Below are the code and all the weights of a small trained network. Each question names an input and a class and asks about switching units off, where a switched-off unit gives its printed mean instead of its output.

import numpy as np


def w(rows, s, z=0):
    codes = np.array(rows[::2]) - 128.0
    scale = np.full(codes.shape[1], s)
    scale[-1] = z or s
    return codes * scale


def f(y):
    return y / 2 * (1 + np.tanh(0.7978845608 * (y + 0.044715 * y**3)))


def log_softmax(a):
    a = a - a.max(-1, keepdims=True)
    return a - np.log(np.exp(a).sum(-1, keepdims=True))


def net(x, mask):
    res = np.array(x, float).reshape(1, 6) / 4 @ E
    y = f(res @ A[0][:, :-1].T + A[0][:, -1])
    res = res + np.where(mask, y, B[0][:, -1]) @ B[0][:, :-1]
    return log_softmax(res[-1] @ U[:, :-1].T + U[:, -1])


A, B = {}, {}
E = w([
[127,128,131],'x0',
[90,254,156],'x1',
[245,163,153],'x2',
[112,116,244],'x3',
[128,128,126],'x4',
[127,129,124],'x5',
],0.0086)
A[0] = w([
[137,52,103,43],'neuron 1',
[162,30,149,68],'neuron 2',
[104,183,138,28],'neuron 3',
[133,152,82,23],'neuron 4',
[109,177,138,69],'neuron 5',
[142,75,128,71],'neuron 6',
[113,170,123,8],'neuron 7',
[195,153,147,64],'neuron 8',
[131,129,111,131],'neuron 9',
[132,143,60,56],'neuron 10',
[5,107,70,61],'neuron 11',
[125,103,181,67],'neuron 12',
[45,103,119,6],'neuron 13',
[147,113,192,180],'neuron 14',
[104,153,120,36],'neuron 15',
[107,148,35,118],'neuron 16',
[165,154,48,155],'neuron 17',
[61,110,118,70],'neuron 18',
[218,153,139,2],'neuron 19',
[165,59,88,127],'neuron 20',
[136,51,119,36],'neuron 21',
[136,151,25,8],'neuron 22',
[68,112,120,80],'neuron 23',
[106,239,108,63],'neuron 24',
[137,80,127,47],'neuron 25',
[117,186,138,18],'neuron 26',
[110,87,207,52],'neuron 27',
[123,102,188,51],'neuron 28',
[193,155,132,82],'neuron 29',
[147,68,126,67],'neuron 30',
[157,108,118,5],'neuron 31',
[104,195,131,52],'neuron 32',
[139,141,78,104],'neuron 33',
],0.012,0.0074)
B[0] = w([
[134,200,121,178],'neuron 1',
[113,208,98,235],'neuron 2',
[148,217,94,137],'neuron 3',
[164,195,201,113],'neuron 4',
[147,180,73,144],'neuron 5',
[138,194,112,152],'neuron 6',
[200,254,156,113],'neuron 7',
[163,91,107,171],'neuron 8',
[115,128,138,133],'neuron 9',
[137,167,201,141],'neuron 10',
[215,88,141,238],'neuron 11',
[126,171,181,141],'neuron 12',
[229,86,139,149],'neuron 13',
[85,113,141,252],'neuron 14',
[193,202,135,108],'neuron 15',
[88,124,200,205],'neuron 16',
[69,116,211,226],'neuron 17',
[247,104,135,156],'neuron 18',
[221,42,139,165],'neuron 19',
[100,181,110,247],'neuron 20',
[141,197,103,169],'neuron 21',
[137,170,224,161],'neuron 22',
[223,104,147,151],'neuron 23',
[123,146,72,221],'neuron 24',
[164,221,126,131],'neuron 25',
[156,194,108,133],'neuron 26',
[130,159,174,172],'neuron 27',
[142,194,202,141],'neuron 28',
[199,40,134,172],'neuron 29',
[135,209,90,164],'neuron 30',
[162,159,131,107],'neuron 31',
[134,156,84,160],'neuron 32',
[119,126,174,144],'neuron 33',
],0.0095,0.0049)
U = w([
[255,77,135,67],'0',
[96,253,42,48],'1',
[53,104,115,227],'2',
[52,96,112,211],'3',
[49,149,254,11],'4',
[56,83,98,198],'5',
],0.008,0.011)

Each question gives the input, the list of numbers given to net, and the class t.
The units are the neurons (one row each of A and B). Each row of codes is followed by its name. A weight is (code - 128) times the scale printed after its matrix; where a second scale follows, it is the last column's (A, B and U).
mask holds one flag per neuron, in row order. A switched-off neuron (its flag False) gives its mean, the last column of its row in B, instead of its output. The means were averaged over made-up inputs and are rounded, as every weight is.
A unit's drop is (log p(t) with every unit on - log p(t) with that unit switched off) / (log p(t) with every unit on - log p(t) with every unit switched off).
The circuit of an input: a set's keep is (log p(t) with only the set's units on - log p(t) with every unit switched off) / (log p(t) with every unit on - log p(t) with every unit switched off). Starting from the 12 units with the biggest drops (on a tie, the unit counted first), units are removed one at a time, each time the one whose removal leaves the highest keep (on an exact tie, the one counted first), for as long as the keep stays at least 0.8.
units of the circuit, in order: the units of the circuit, biggest drop first
unit that matters most: the unit with the biggest drop
top k neurons: the k neurons with the biggest drops, biggest first
drop when u is switched off: that unit's drop, to one decimal
input [-5,6,7,-5,-3,0], class 0: top 2 neurons -> neuron 29; neuron 19
input [3,1,-4,-6,-3,-2], class 4: units of the circuit, in order -> neuron 16; neuron 22; neuron 17
input [-4,8,-8,-7,-6,-6], class 0: units of the circuit, in order -> neuron 11; neuron 18
input [-3,-6,5,-6,5,1], class 1: unit that matters most -> neuron 20
input [0,7,-7,-7,-2,5], class 0: top 2 neurons -> neuron 11; neuron 18
input [3,5,-6,-8,5,-8], class 4: top 3 neurons -> neuron 16; neuron 22; neuron 17
input [-2,5,6,6,0,6], class 0: top 2 neurons -> neuron 29; neuron 19
input [-8,-8,6,1,2,-4], class 1: units of the circuit, in order -> neuron 2; neuron 20; neuron 30
input [7,5,8,-7,0,8], class 0: top 2 neurons -> neuron 19; neuron 29
input [-7,3,7,7,4,-5], class 0: top 4 neurons -> neuron 19; neuron 29; neuron 8; neuron 17
input [-4,-7,6,-5,0,-5], class 1: units of the circuit, in order -> neuron 20; neuron 2
input [2,5,-2,-6,-1,-6], class 4: top 3 neurons -> neuron 16; neuron 17; neuron 22
input [2,6,7,1,-1,7], class 0: drop when neuron 19 is switched off -> 0.4
input [-2,7,-4,2,-6,-3], class 1: drop when neuron 24 is switched off -> 0.1
input [4,1,-6,-8,0,0], class 4: unit that matters most -> neuron 16
input [2,4,-7,-1,7,-3], class 0: drop when neuron 11 is switched off -> 0.3
input [8,-8,-7,0,-7,1], class 1: drop when neuron 1 is switched off -> 0.2
